Below are the code and all the weights of a small trained network. Each question names an input and a class and asks about switching units off, where a switched-off unit gives its printed mean instead of its output.

import numpy as np


def w(rows, s, z=0):
    codes = np.array(rows[::2]) - 128.0
    scale = np.full(codes.shape[1], s)
    scale[-1] = z or s
    return codes * scale


def f(y):
    return y / 2 * (1 + np.tanh(0.7978845608 * (y + 0.044715 * y**3)))


def log_softmax(a):
    a = a - a.max(-1, keepdims=True)
    return a - np.log(np.exp(a).sum(-1, keepdims=True))


def net(x, mask):
    res = np.array(x, float).reshape(1, 5) / 4 @ E
    y = f(res @ A[0][:, :-1].T + A[0][:, -1])
    res = res + np.where(mask, y, B[0][:, -1]) @ B[0][:, :-1]
    return log_softmax(res[-1] @ U[:, :-1].T + U[:, -1])


A, B = {}, {}
E = w([
[210,162,85,128,84,206,197,154,60,135,159,47],'x0',
[104,75,73,138,130,108,121,199,150,72,181,92],'x1',
[85,146,133,154,68,190,38,96,166,123,98,50],'x2',
[143,102,188,9,192,211,131,52,162,117,210,73],'x3',
[98,132,160,92,64,92,223,112,144,79,94,100],'x4',
],0.011)
A[0] = w([
[126,163,53,196,45,60,112,177,125,142,80,163,23],'neuron 1',
[69,135,142,144,151,70,95,129,169,125,83,176,3],'neuron 2',
[96,120,169,109,190,73,171,182,47,156,125,183,36],'neuron 3',
[58,138,122,103,44,75,254,132,153,67,52,71,56],'neuron 4',
[229,184,67,151,55,196,181,174,23,146,135,62,3],'neuron 5',
[120,138,128,195,122,113,137,175,80,140,69,148,68],'neuron 6',
[120,118,158,127,93,100,153,108,111,133,104,131,57],'neuron 7',
[155,144,28,200,200,155,49,163,110,213,155,150,17],'neuron 8',
[164,248,205,150,109,126,145,49,95,224,38,168,40],'neuron 9',
[87,65,63,169,109,90,126,201,160,62,185,74,47],'neuron 10',
[54,158,116,171,31,202,58,141,154,169,50,47,46],'neuron 11',
[222,117,79,111,148,84,214,149,100,161,141,196,37],'neuron 12',
],0.0094,0.0055)
B[0] = w([
[113,120,169,34,170,160,195,46,182,129,200,72,230],'neuron 1',
[39,77,147,112,100,66,26,141,188,173,86,164,182],'neuron 2',
[168,150,109,149,85,109,111,122,168,11,110,121,181],'neuron 3',
[177,202,218,161,147,193,35,180,42,206,103,152,221],'neuron 4',
[5,55,172,74,93,66,73,180,198,134,78,195,254],'neuron 5',
[139,104,173,85,168,202,204,127,177,147,184,77,190],'neuron 6',
[119,145,114,152,167,130,93,108,80,162,139,132,140],'neuron 7',
[174,215,223,172,198,149,94,179,57,207,101,145,202],'neuron 8',
[109,58,7,187,133,168,218,171,86,198,152,107,207],'neuron 9',
[132,47,1,187,185,172,204,127,41,164,106,148,198],'neuron 10',
[217,163,87,191,75,83,86,58,207,17,157,124,211],'neuron 11',
[200,167,100,188,79,56,85,27,184,45,140,88,202],'neuron 12',
],0.0089,0.016)
U = w([
[13,80,157,118,115,65,86,150,181,131,84,195,250],'0',
[179,158,104,182,98,95,108,115,169,44,135,122,91],'1',
[132,108,171,8,165,197,151,98,167,136,209,63,137],'2',
[151,201,196,172,140,143,92,165,68,172,107,154,63],'3',
[105,70,16,182,133,142,166,155,87,153,122,140,73],'4',
],0.013,0.0022)

Each question gives the input, the list of numbers given to net, and the class t.
The units are the neurons (one row each of A and B). Each row of codes is followed by its name. A weight is (code - 128) times the scale printed after its matrix; where a second scale follows, it is the last column's (A, B and U).
mask holds one flag per neuron, in row order. A switched-off neuron (its flag False) gives its mean, the last column of its row in B, instead of its output. The means were averaged over made-up inputs and are rounded, as every weight is.
A unit's drop is (log p(t) with every unit on - log p(t) with that unit switched off) / (log p(t) with every unit on - log p(t) with every unit switched off).
The circuit of an input: a set's keep is (log p(t) with only the set's units on - log p(t) with every unit switched off) / (log p(t) with every unit on - log p(t) with every unit switched off). Starting from all 12 units, units are removed one at a time, each time the one whose removal leaves the highest keep (on an exact tie, the one counted first), for as long as the keep stays at least 0.8.
units of the circuit, in order: the units of the circuit, biggest drop first
unit that matters most: the unit with the biggest drop
top k neurons: the k neurons with the biggest drops, biggest first
drop when u is switched off: that unit's drop, to one decimal
input [-1,6,2,3,-7], class 3: units of the circuit, in order	neuron 8
input [-6,-7,-1,-8,-1], class 2: top 2 neurons	neuron 1; neuron 6
input [5,1,-4,2,6], class 3: top 2 neurons	neuron 4; neuron 2
input [-2,-2,0,-5,-4], class 2: units of the circuit, in order	neuron 1; neuron 6
input [-3,-7,-4,5,0], class 4: top 2 neurons	neuron 9; neuron 1
input [0,-5,-6,5,-2], class 1: top 2 neurons	neuron 1; neuron 12
input [-6,6,2,-7,1], class 2: top 3 neurons	neuron 1; neuron 5; neuron 6
input [-3,1,-8,-8,-3], class 1: top 2 neurons	neuron 12; neuron 3
input [-3,7,-6,-4,-7], class 3: top 3 neurons	neuron 8; neuron 9; neuron 11
input [7,-5,8,2,4], class 1: top 2 neurons	neuron 11; neuron 2
input [-3,6,4,-1,1], class 4: top 3 neurons	neuron 10; neuron 5; neuron 12
input [-5,-6,4,-5,7], class 3: top 2 neurons	neuron 4; neuron 5
input [1,-1,-1,3,4], class 3: top 2 neurons	neuron 1; neuron 6
input [0,-6,-1,1,5], class 4: units of the circuit, in order	neuron 9
input [-6,8,-7,7,6], class 4: units of the circuit, in order	neuron 10; neuron 1
input [-2,-6,0,4,-1], class 4: top 2 neurons	neuron 1; neuron 9
input [-4,7,-7,-7,-1], class 1: top 3 neurons	neuron 12; neuron 3; neuron 9
input [-2,-6,-6,-3,0], class 1: top 2 neurons	neuron 12; neuron 3
input [-4,-5,-1,-2,2], class 4: top 2 neurons	neuron 9; neuron 5
input [-2,7,-6,-6,-7], class 3: unit that matters most	neuron 8
input [3,7,-3,-7,-3], class 2: drop when neuron 6 is switched off	0.4
input [-7,5,-8,-1,-6], class 1: drop when neuron 5 is switched off	1.0
input [3,-3,3,-5,-5], class 2: drop when neuron 8 is switched off	0.0
input [-4,8,4,5,3], class 4: drop when neuron 10 is switched off	0.4
